Below is a small trained network, with its code and all its weights. Each question gives an input and a class and asks what happens when units are switched off, that is, made to give their printed mean instead of their output.

import numpy as np


def w(rows, s, z=0):
    codes = np.array(rows[::2]) - 128.0
    scale = np.full(codes.shape[1], s)
    scale[-1] = z or s
    return codes * scale


def f(y):
    return np.maximum(y, 0)


def log_softmax(a):
    a = a - a.max(-1, keepdims=True)
    return a - np.log(np.exp(a).sum(-1, keepdims=True))


def net(x, mask):
    res = np.array(x, float).reshape(1, 7) / 4 @ E
    y = f(res @ A[0][:, :-1].T + A[0][:, -1])
    res = res + np.where(mask, y, B[0][:, -1]) @ B[0][:, :-1]
    return log_softmax(res[-1] @ U[:, :-1].T + U[:, -1])


A, B = {}, {}
E = w([
[39,61,135,68,172,220,185,22,176],'x0',
[225,111,188,77,61,153,228,180,216],'x1',
[65,121,125,46,42,2,166,147,52],'x2',
[185,25,61,162,213,87,178,41,133],'x3',
[78,159,208,63,159,153,98,46,65],'x4',
[92,215,112,88,167,179,182,155,129],'x5',
[117,43,162,121,230,143,125,230,63],'x6',
],0.0075)
A[0] = w([
[114,139,144,100,133,169,244,77,202,223],'neuron 1',
[152,41,147,240,142,130,140,121,137,237],'neuron 2',
[143,137,122,134,81,111,152,123,161,186],'neuron 3',
[142,108,101,123,197,169,111,98,123,224],'neuron 4',
[81,127,218,130,146,156,128,230,140,162],'neuron 5',
[130,80,175,88,134,172,128,156,79,232],'neuron 6',
[85,149,114,150,98,156,131,124,136,116],'neuron 7',
[103,151,134,129,113,120,135,136,85,99],'neuron 8',
[185,133,221,58,31,132,126,130,154,177],'neuron 9',
[54,59,114,126,161,108,177,162,151,195],'neuron 10',
[118,143,77,131,150,214,178,89,142,134],'neuron 11',
[75,90,124,100,155,83,105,119,72,190],'neuron 12',
[221,117,109,235,163,118,154,116,136,209],'neuron 13',
[74,166,135,60,85,104,117,93,70,253],'neuron 14',
[174,111,50,190,122,78,140,190,111,176],'neuron 15',
[56,190,62,120,148,98,68,95,132,210],'neuron 16',
[130,125,63,130,123,91,126,163,147,102],'neuron 17',
[128,127,64,157,74,24,100,148,108,172],'neuron 18',
[123,103,213,119,33,93,130,118,137,197],'neuron 19',
[86,164,130,98,111,183,205,98,140,218],'neuron 20',
[149,171,162,111,193,157,136,202,90,191],'neuron 21',
[194,134,130,138,159,221,104,129,153,210],'neuron 22',
[115,145,42,112,148,188,205,93,110,168],'neuron 23',
[141,124,129,121,63,69,161,201,143,232],'neuron 24',
[111,188,106,139,102,74,58,91,43,198],'neuron 25',
],0.011,0.0028)
B[0] = w([
[61,111,131,58,199,145,143,62,160,246],'neuron 1',
[244,128,112,153,101,159,35,73,146,219],'neuron 2',
[145,159,102,63,105,86,135,125,117,184],'neuron 3',
[106,121,178,230,94,125,79,54,215,206],'neuron 4',
[69,176,109,235,170,173,192,162,138,210],'neuron 5',
[117,168,59,180,145,163,151,103,128,189],'neuron 6',
[92,115,111,115,86,97,135,160,138,164],'neuron 7',
[137,203,168,135,159,129,86,131,118,163],'neuron 8',
[143,234,40,62,23,160,206,97,161,243],'neuron 9',
[88,42,72,195,97,164,97,73,97,190],'neuron 10',
[53,84,150,80,178,149,53,114,143,210],'neuron 11',
[150,81,173,209,120,115,135,70,48,209],'neuron 12',
[222,105,131,89,142,129,30,172,195,233],'neuron 13',
[87,180,137,147,99,117,122,112,64,237],'neuron 14',
[233,83,33,83,173,117,68,255,117,227],'neuron 15',
[66,139,233,124,75,87,78,212,100,222],'neuron 16',
[134,48,144,36,193,92,162,149,92,169],'neuron 17',
[175,87,98,120,124,114,143,205,59,229],'neuron 18',
[182,186,90,79,86,119,188,59,78,215],'neuron 19',
[14,119,133,46,153,144,154,109,122,221],'neuron 20',
[86,168,108,238,199,223,197,227,142,204],'neuron 21',
[151,199,136,106,144,140,127,125,208,218],'neuron 22',
[55,40,175,82,196,118,105,108,135,202],'neuron 23',
[143,125,64,133,88,124,184,132,100,232],'neuron 24',
[176,199,176,155,140,53,106,162,42,232],'neuron 25',
],0.0072,0.012)
U = w([
[138,179,213,153,130,30,97,164,24,226],'0',
[129,41,93,204,99,149,131,65,99,2],'1',
[208,150,167,149,131,139,23,111,247,205],'2',
[54,101,196,112,74,117,60,200,106,133],'3',
[127,174,51,62,17,152,195,84,119,245],'4',
[201,63,59,103,141,85,115,191,110,199],'5',
[64,77,177,71,166,134,126,101,161,84],'6',
[117,167,119,217,181,218,174,206,150,45],'7',
],0.011,0.00053)

Each question gives the input, the list of numbers given to net, and the class t.
The units are the neurons (one row each of A and B). Each row of codes is followed by its name. A weight is (code - 128) times the scale printed after its matrix; where a second scale follows, it is the last column's (A, B and U).
mask holds one flag per neuron, in row order. A switched-off neuron (its flag False) gives its mean, the last column of its row in B, instead of its output. The means were averaged over made-up inputs and are rounded, as every weight is.
A unit's drop is (log p(t) with every unit on - log p(t) with that unit switched off) / (log p(t) with every unit on - log p(t) with every unit switched off).
The circuit of an input: a set's keep is (log p(t) with only the set's units on - log p(t) with every unit switched off) / (log p(t) with every unit on - log p(t) with every unit switched off). Starting from the 12 units with the biggest drops (on a tie, the unit counted first), units are removed one at a time, each time the one whose removal leaves the highest keep (on an exact tie, the one counted first), for as long as the keep stays at least 0.8.
units of the circuit, in order: the units of the circuit, biggest drop first
most important unit: the unit with the biggest drop
k most important neurons: the k neurons with the biggest drops, biggest first
drop of u: that unit's drop, to one decimal
input [4,-3,2,-1,8,8,-8], class 6: most important unit	neuron 1
input [-8,4,0,-5,-7,-4,-6], class 5: 4 most important neurons	[neuron 15; neuron 18; neuron 13; neuron 17]
input [6,8,-5,-5,-2,8,-6], class 6: 2 most important neurons	[neuron 1; neuron 11]
input [3,6,3,-5,-1,6,7], class 7: 2 most important neurons	[neuron 21; neuron 5]
input [-5,3,-5,-6,-5,-5,2], class 5: 2 most important neurons	[neuron 15; neuron 13]
input [6,7,4,0,8,7,-1], class 6: 2 most important neurons	[neuron 1; neuron 23]
input [3,5,8,-3,1,2,8], class 4: 3 most important neurons	[neuron 9; neuron 19; neuron 24]
input [-7,2,2,-5,-1,-3,4], class 7: 2 most important neurons	[neuron 5; neuron 21]
input [7,-8,-7,-3,2,-8,7], class 2: 4 most important neurons	[neuron 2; neuron 22; neuron 4; neuron 24]
input [3,-6,6,5,-6,-4,-8], class 5: 4 most important neurons	[neuron 15; neuron 18; neuron 17; neuron 4]
input [4,5,-8,-6,-2,4,-8], class 6: 2 most important neurons	[neuron 11; neuron 1]
input [7,0,8,5,5,-2,0], class 1: 2 most important neurons	[neuron 12; neuron 10]
input [1,-4,-1,-7,6,4,-7], class 0: 2 most important neurons	[neuron 25; neuron 14]
input [-7,-4,-6,1,4,-5,-2], class 2: units of the circuit, in order	[neuron 13]
input [-4,0,6,5,6,8,8], class 7: drop of neuron 21	0.8
input [0,-5,-4,1,4,-3,4], class 2: drop of neuron 4	0.1
input [-4,3,-4,4,-3,-1,1], class 2: drop of neuron 2	0.3
